Below are the code and all the weights of a small trained network. Each question names an input and a class and asks about switching units off, where a switched-off unit gives its printed mean instead of its output.

import numpy as np


def w(rows, s, z=0):
    codes = np.array(rows[::2]) - 128.0
    scale = np.full(codes.shape[1], s)
    scale[-1] = z or s
    return codes * scale


def f(y):
    return np.maximum(y, 0)


def log_softmax(a):
    a = a - a.max(-1, keepdims=True)
    return a - np.log(np.exp(a).sum(-1, keepdims=True))


def net(x, mask):
    res = np.array(x, float).reshape(1, 6) / 4 @ E
    y = f(res @ A[0][:, :-1].T + A[0][:, -1])
    res = res + np.where(mask, y, B[0][:, -1]) @ B[0][:, :-1]
    return log_softmax(res[-1] @ U[:, :-1].T + U[:, -1])


A, B = {}, {}
E = w([
[157,155,121,237,216,96],'x0',
[123,153,147,133,127,155],'x1',
[152,250,82,118,76,63],'x2',
[130,122,123,126,128,121],'x3',
[178,130,254,117,116,57],'x4',
[64,147,134,38,243,96],'x5',
],0.0083)
A[0] = w([
[116,113,83,138,146,182,39],'n0',
[148,117,152,147,98,125,96],'n1',
[109,131,78,142,138,163,21],'n2',
[108,118,79,93,101,163,71],'n3',
[164,111,204,127,129,103,4],'n4',
[141,125,129,96,115,151,85],'n5',
[130,147,127,65,210,111,97],'n6',
[112,138,146,88,178,118,101],'n7',
[136,113,132,168,96,128,83],'n8',
[139,139,118,209,184,112,56],'n9',
[121,184,103,132,102,97,51],'n10',
[117,137,96,143,138,143,71],'n11',
[129,135,135,91,170,127,115],'n12',
[155,103,172,121,146,140,56],'n13',
[100,143,131,96,172,112,106],'n14',
[133,121,216,111,109,81,20],'n15',
[162,127,163,118,133,107,51],'n16',
[120,104,144,50,63,164,93],'n17',
[133,128,117,131,128,101,77],'n18',
[145,127,74,118,141,172,46],'n19',
[132,107,138,111,122,124,49],'n20',
[120,149,132,132,108,99,93],'n21',
[146,198,97,114,99,90,22],'n22',
[121,158,113,128,104,107,47],'n23',
[139,134,139,203,193,117,38],'n24',
[110,79,129,140,147,184,37],'n25',
[159,162,112,124,120,120,40],'n26',
[159,145,131,179,189,111,89],'n27',
[120,133,123,120,147,105,82],'n28',
[99,135,72,153,145,162,34],'n29',
[155,183,106,103,112,95,39],'n30',
[131,128,127,186,146,112,52],'n31',
[118,151,134,112,161,152,37],'n32',
[115,107,145,43,66,144,33],'n33',
[166,78,135,240,16,152,76],'n34',
[103,114,146,101,173,115,61],'n35',
[134,100,142,132,138,154,15],'n36',
[102,138,129,104,164,114,113],'n37',
[119,7,180,155,160,181,48],'n38',
[116,136,179,140,124,96,4],'n39',
[144,127,173,120,123,96,19],'n40',
[138,119,138,123,144,157,52],'n41',
],0.017,0.0032)
B[0] = w([
[138,107,84,145,137,76,165],'n0',
[139,132,90,120,122,135,161],'n1',
[130,99,80,138,136,82,159],'n2',
[140,80,105,137,141,81,167],'n3',
[135,97,65,152,140,61,179],'n4',
[122,104,149,125,117,136,145],'n5',
[130,156,83,102,118,198,190],'n6',
[150,143,92,115,121,170,170],'n7',
[128,135,104,144,129,175,164],'n8',
[122,50,194,109,126,137,187],'n9',
[128,186,168,129,122,92,170],'n10',
[123,110,102,139,135,99,148],'n11',
[138,139,103,122,120,165,160],'n12',
[125,166,136,150,133,92,157],'n13',
[135,147,100,128,111,179,169],'n14',
[123,75,58,140,139,49,188],'n15',
[115,105,86,129,131,91,156],'n16',
[124,50,209,122,128,167,193],'n17',
[124,135,138,137,134,135,137],'n18',
[126,104,77,135,126,89,157],'n19',
[127,120,141,129,129,123,138],'n20',
[128,153,146,137,122,114,150],'n21',
[117,205,173,135,130,95,183],'n22',
[124,162,153,123,140,111,151],'n23',
[130,64,202,126,131,156,185],'n24',
[116,184,157,136,132,96,171],'n25',
[117,162,148,127,135,120,151],'n26',
[116,68,190,118,120,137,179],'n27',
[141,136,122,131,134,148,143],'n28',
[137,91,77,152,131,75,167],'n29',
[112,189,161,145,135,114,173],'n30',
[128,83,160,121,119,138,162],'n31',
[129,135,99,122,116,142,144],'n32',
[129,44,210,129,134,162,189],'n33',
[140,163,47,89,123,237,253],'n34',
[132,154,103,117,127,173,161],'n35',
[121,156,147,124,119,106,146],'n36',
[137,144,105,128,119,171,162],'n37',
[116,252,198,136,125,85,219],'n38',
[137,110,89,142,128,94,154],'n39',
[126,104,84,151,139,97,159],'n40',
[116,145,135,119,116,112,139],'n41',
],0.036,0.018)
U = w([
[136,184,71,81,95,204,91],'0',
[99,73,208,111,115,137,217],'1',
[80,254,174,141,119,70,1],'2',
[118,112,53,161,139,43,192],'3',
],0.0079,0.00072)

Each question gives the input, the list of numbers given to net, and the class t.
The units are the neurons (one row each of A and B). Each row of codes is followed by its name. A weight is (code - 128) times the scale printed after its matrix; where a second scale follows, it is the last column's (A, B and U).
mask holds one flag per neuron, in row order. A switched-off neuron (its flag False) gives its mean, the last column of its row in B, instead of its output. The means were averaged over made-up inputs and are rounded, as every weight is.
A unit's drop is (log p(t) with every unit on - log p(t) with that unit switched off) / (log p(t) with every unit on - log p(t) with every unit switched off).
The circuit of an input: a set's keep is (log p(t) with only the set's units on - log p(t) with every unit switched off) / (log p(t) with every unit on - log p(t) with every unit switched off). Starting from the 12 units with the biggest drops (on a tie, the unit counted first), units are removed one at a time, each time the one whose removal leaves the highest keep (on an exact tie, the one counted first), for as long as the keep stays at least 0.8.
circuit, biggest first: the units of the circuit, biggest drop first
k most important neurons: the k neurons with the biggest drops, biggest first
drop of u: that unit's drop, to one decimal
input [4,-3,4,7,-3,-3], class 1: circuit, biggest first -> [n9]
input [-8,7,0,-1,-1,-6], class 1: 2 most important neurons -> [n17, n33]
input [3,3,-4,0,-8,7], class 3: 2 most important neurons -> [n34, n29]
input [-5,8,6,7,4,5], class 2: 4 most important neurons -> [n34, n22, n30, n9]
input [-2,-8,-6,-7,-1,5], class 2: 3 most important neurons -> [n38, n34, n25]
input [0,6,7,-7,-2,-6], class 2: 4 most important neurons -> [n22, n10, n30, n6]
input [-5,0,-3,-2,5,-4], class 1: 3 most important neurons -> [n17, n33, n6]
input [8,1,1,2,7,0], class 1: 3 most important neurons -> [n24, n27, n9]
input [-3,2,-7,7,-7,-1], class 2: 3 most important neurons -> [n38, n25, n15]
input [8,0,-2,0,-4,6], class 1: 3 most important neurons -> [n34, n9, n24]
input [-3,7,8,3,-8,-3], class 2: 3 most important neurons -> [n22, n10, n30]
input [-2,-8,-3,4,-6,-5], class 3: 4 most important neurons -> [n3, n0, n6, n29]
input [7,-4,6,-6,3,-3], class 1: 2 most important neurons -> [n9, n38]
input [-1,-1,-6,3,1,-4], class 2: circuit, biggest first -> [n38]
input [5,4,-2,1,6,-1], class 3: 4 most important neurons -> [n4, n17, n15, n33]
input [-3,-1,-8,4,-7,-2], class 2: 2 most important neurons -> [n38, n25]
input [4,-1,-2,-5,6,-2], class 3: drop of n8 -> 0.0
input [-8,2,0,6,-8,-1], class 1: drop of n15 -> 0.2
input [3,-1,-8,-4,2,-6], class 2: drop of n38 -> 4.3
input [6,1,5,-4,8,-2], class 3: circuit, biggest first -> [n15]
input [2,2,4,-5,6,5], class 3: drop of n38 -> 0.3
